Below are the code and all the weights of a small trained network. Each question names an input and a target symbol and asks about switching units off, where a switched-off unit gives its printed mean instead of its output.

import numpy as np


def w(rows, s, z=0):
    codes = np.array(rows[::2]) - 128.0
    scale = np.full(codes.shape[1], s)
    scale[-1] = z or s
    return codes * scale


def norm(h):
    return h / np.sqrt((h * h).mean(-1, keepdims=True) + 1e-5)


def f(y):
    return np.maximum(y, 0)


def softmax(a):
    e = np.exp(a - a.max(-1, keepdims=True))
    return e / e.sum(-1, keepdims=True)


def log_softmax(a):
    a = a - a.max(-1, keepdims=True)
    return a - np.log(np.exp(a).sum(-1, keepdims=True))


def net(x, mask):
    ids = ['ΓΘΛΞΠΣΦΨβδεζημτ'.index(c) for c in x.split()]
    T = len(ids)
    res = E[ids] + P[:T]
    u = 0
    for l in range(2):
        r = norm(res)
        for j in range(2):
            rows = slice(3 * j, 3 * j + 3)
            q, k, v = (r @ M[l][rows].T for M in (Q, K, V))
            z = softmax(np.where(np.tri(T) > 0, q @ k.T / 3**0.5, -1e9)) @ v
            o = O[l][rows]
            res = res + np.where(mask[u + j], z, o[:, -1]) @ o[:, :-1]
        u += 2
        y = f(norm(res) @ A[l][:, :-1].T + A[l][:, -1])
        res = res + np.where(mask[u : u + 4], y, B[l][:, -1]) @ B[l][:, :-1]
        u += 4
    return log_softmax(norm(res)[-1] @ U[:, :-1].T + U[:, -1])


Q, K, V, O, A, B = {}, {}, {}, {}, {}, {}
E = w([
[194,130,135,97],'Γ',
[122,152,115,72],'Θ',
[88,71,158,116],'Λ',
[126,111,67,127],'Ξ',
[95,130,127,173],'Π',
[121,159,98,57],'Σ',
[203,191,167,1],'Φ',
[146,106,110,167],'Ψ',
[49,88,85,193],'β',
[225,140,161,135],'δ',
[145,175,59,84],'ε',
[46,122,166,64],'ζ',
[198,21,91,140],'η',
[73,114,102,132],'μ',
[174,148,88,93],'τ',
],0.022)
P = w([
[165,233,2,148],'0',
[201,159,22,89],'1',
[216,149,27,87],'2',
[200,181,27,117],'3',
[188,217,21,137],'4',
[208,161,34,111],'5',
[207,170,32,111],'6',
[187,199,28,131],'7',
[240,76,60,34],'8',
[199,172,33,115],'9',
[200,180,30,119],'10',
[199,192,29,126],'11',
],0.0043)
Q[0] = w([
[134,64,141,21],'0.h0',
[189,12,114,162],'0.h0',
[161,254,178,87],'0.h0',
[81,17,133,27],'0.h1',
[46,238,142,78],'0.h1',
[190,71,193,252],'0.h1',
],0.0075)
K[0] = w([
[126,68,156,113],'0.h0',
[82,186,139,134],'0.h0',
[88,227,127,106],'0.h0',
[100,4,133,58],'0.h1',
[135,204,174,97],'0.h1',
[90,112,130,182],'0.h1',
],0.012)
V[0] = w([
[129,180,45,85],'0.h0',
[86,122,120,147],'0.h0',
[101,108,134,152],'0.h0',
[152,229,149,118],'0.h1',
[153,156,134,254],'0.h1',
[151,201,162,129],'0.h1',
],0.0077)
O[0] = w([
[122,72,112,123,254],'0.h0',
[181,227,61,160,115],'0.h0',
[68,122,110,50,103],'0.h0',
[171,3,169,105,101],'0.h1',
[126,55,151,121,62],'0.h1',
[131,111,91,24,80],'0.h1',
],0.0046,0.0043)
A[0] = w([
[164,167,47,203,169],'0.n0',
[194,117,145,59,252],'0.n1',
[184,98,139,177,63],'0.n2',
[78,109,2,119,231],'0.n3',
],0.009,0.0028)
B[0] = w([
[135,60,125,66,214],'0.n0',
[4,128,86,205,203],'0.n1',
[57,173,178,42,152],'0.n2',
[50,1,159,28,254],'0.n3',
],0.0095,0.0097)
Q[1] = w([
[20,48,67,147],'1.h0',
[93,116,195,193],'1.h0',
[29,65,99,120],'1.h0',
[6,69,14,163],'1.h1',
[61,97,143,139],'1.h1',
[23,68,107,156],'1.h1',
],0.011)
K[1] = w([
[179,72,216,255],'1.h0',
[94,170,136,102],'1.h0',
[201,190,232,212],'1.h0',
[176,126,217,189],'1.h1',
[106,112,138,237],'1.h1',
[156,87,209,209],'1.h1',
],0.0089)
V[1] = w([
[130,146,129,164],'1.h0',
[249,182,141,195],'1.h0',
[133,156,190,164],'1.h0',
[134,104,214,203],'1.h1',
[136,127,125,117],'1.h1',
[147,139,132,135],'1.h1',
],0.012)
O[1] = w([
[143,130,96,116,96],'1.h0',
[108,136,106,86,8],'1.h0',
[41,65,138,96,79],'1.h0',
[73,1,110,166,102],'1.h1',
[147,149,68,125,131],'1.h1',
[153,107,170,69,107],'1.h1',
],0.0088,0.015)
A[1] = w([
[180,164,36,86,113],'1.n0',
[134,145,153,213,85],'1.n1',
[207,70,199,91,171],'1.n2',
[146,63,55,2,1],'1.n3',
],0.0074,0.0029)
B[1] = w([
[36,1,103,168,182],'1.n0',
[107,181,41,144,148],'1.n1',
[108,216,195,172,204],'1.n2',
[215,246,156,137,253],'1.n3',
],0.0078,0.0055)
U = w([
[52,211,215,93,93],'Γ',
[168,138,219,112,254],'Θ',
[113,84,253,197,14],'Λ',
[196,160,22,61,118],'Ξ',
[236,109,139,29,102],'Π',
[130,167,42,216,130],'Σ',
[146,152,131,154,188],'Φ',
[89,204,51,95,101],'Ψ',
[57,155,166,240,111],'β',
[242,49,140,186,144],'δ',
[53,180,75,152,198],'ε',
[158,221,127,49,129],'ζ',
[102,63,127,209,111],'η',
[177,83,6,192,82],'μ',
[128,115,220,60,105],'τ',
],0.017,0.0046)

Each question gives the input, a string of symbols that net reads in full, and the target symbol t.
The units are the heads (3 rows each of Q, K, V and O) and the neurons (one row each of A and B). Each row of codes is followed by its name. A weight is (code - 128) times the scale printed after its matrix; where a second scale follows, it is the last column's (O, A, B and U).
mask holds one flag per unit, layer by layer, with each layer's heads first. A switched-off unit (its flag False) gives its mean, the last column of its rows in O or B, instead of its output. The means were averaged over made-up inputs and are rounded, as every weight is.
A unit's drop is (log p(t) with every unit on - log p(t) with that unit switched off) / (log p(t) with every unit on - log p(t) with every unit switched off).
The circuit of an input: a set's keep is (log p(t) with only the set's units on - log p(t) with every unit switched off) / (log p(t) with every unit on - log p(t) with every unit switched off). Starting from all 12 units, units are removed one at a time, each time the one whose removal leaves the highest keep (on an exact tie, the one counted first), for as long as the keep stays at least 0.8.
circuit, biggest first: the units of the circuit, biggest drop first
most important unit: the unit with the biggest drop
k most important neurons: the k neurons with the biggest drops, biggest first
k most important neurons of layer l: the k neurons of layer l with the biggest drops, biggest first
which heads matter: for each layer, one digit per head in row order, 1 if its drop is at least 0.15 and else 0, layers parted by /
drop of u: that unit's drop, to one decimal
input ζ η Θ Ξ Σ β Φ Γ, target Σ: circuit, biggest first : (0.n1; 0.n3)
input δ Π Θ, target η: circuit, biggest first : (0.n1; 1.h1; 0.h0; 0.n3)
input μ β ζ Ξ Θ, target ε: most important unit : 0.n0
input δ Θ τ ε ζ Λ η Λ τ Λ Π Π, target η: which heads matter : 01 / 01
input ε η Σ Ξ Σ Θ Ξ η Σ, target Ψ: 3 most important neurons : (0.n1; 0.n0; 1.n0)
input τ Θ Λ Φ Φ Σ Γ Φ Ψ, target Θ: which heads matter : 00 / 00
input η Ψ Φ β δ ε τ τ Γ, target ε: which heads matter : 00 / 10
input Θ β Σ τ β τ Φ Φ Π Θ, target ε: which heads matter : 00 / 00
input δ τ ε Π, target η: 3 most important neurons : (0.n3; 0.n1; 0.n2)
input β δ Π Θ η, target Π: which heads matter : 10 / 10
input Σ ε ε η Φ ε τ ζ Σ Π, target Λ: 2 most important neurons : (0.n1; 1.n3)
input δ μ Ξ η, target η: which heads matter : 11 / 01
input Φ η η Ξ, target Π: which heads matter : 00 / 00
input Φ Λ Ψ Θ η ε Θ Ψ Σ, target Ψ: 3 most important neurons of layer 0 : (0.n1; 0.n0; 0.n2)
input τ ε Φ μ Θ τ Λ, target β: circuit, biggest first : (0.n0; 0.h1)
input Θ Θ Π τ η τ ζ η η Ξ Λ, target β: most important neuron of layer 0 : (0.n0)
input η τ Π, target Λ: 3 most important neurons : (0.n1; 1.n2; 1.n3)
input Φ Π η Ξ Ξ, target Π: 3 most important neurons : (0.n3; 0.n1; 1.n3)
input ζ δ Ξ Θ η, target Ξ: 3 most important neurons : (0.n3; 0.n0; 0.n2)
input Θ η τ τ, target μ: 3 most important neurons : (0.n1; 1.n0; 0.n2)
input ζ δ η, target Ξ: 4 most important neurons : (0.n3; 0.n0; 0.n2; 0.n1)
input ζ μ Ξ ε η τ Π η β Γ, target Σ: drop of 0.n1 : 0.2
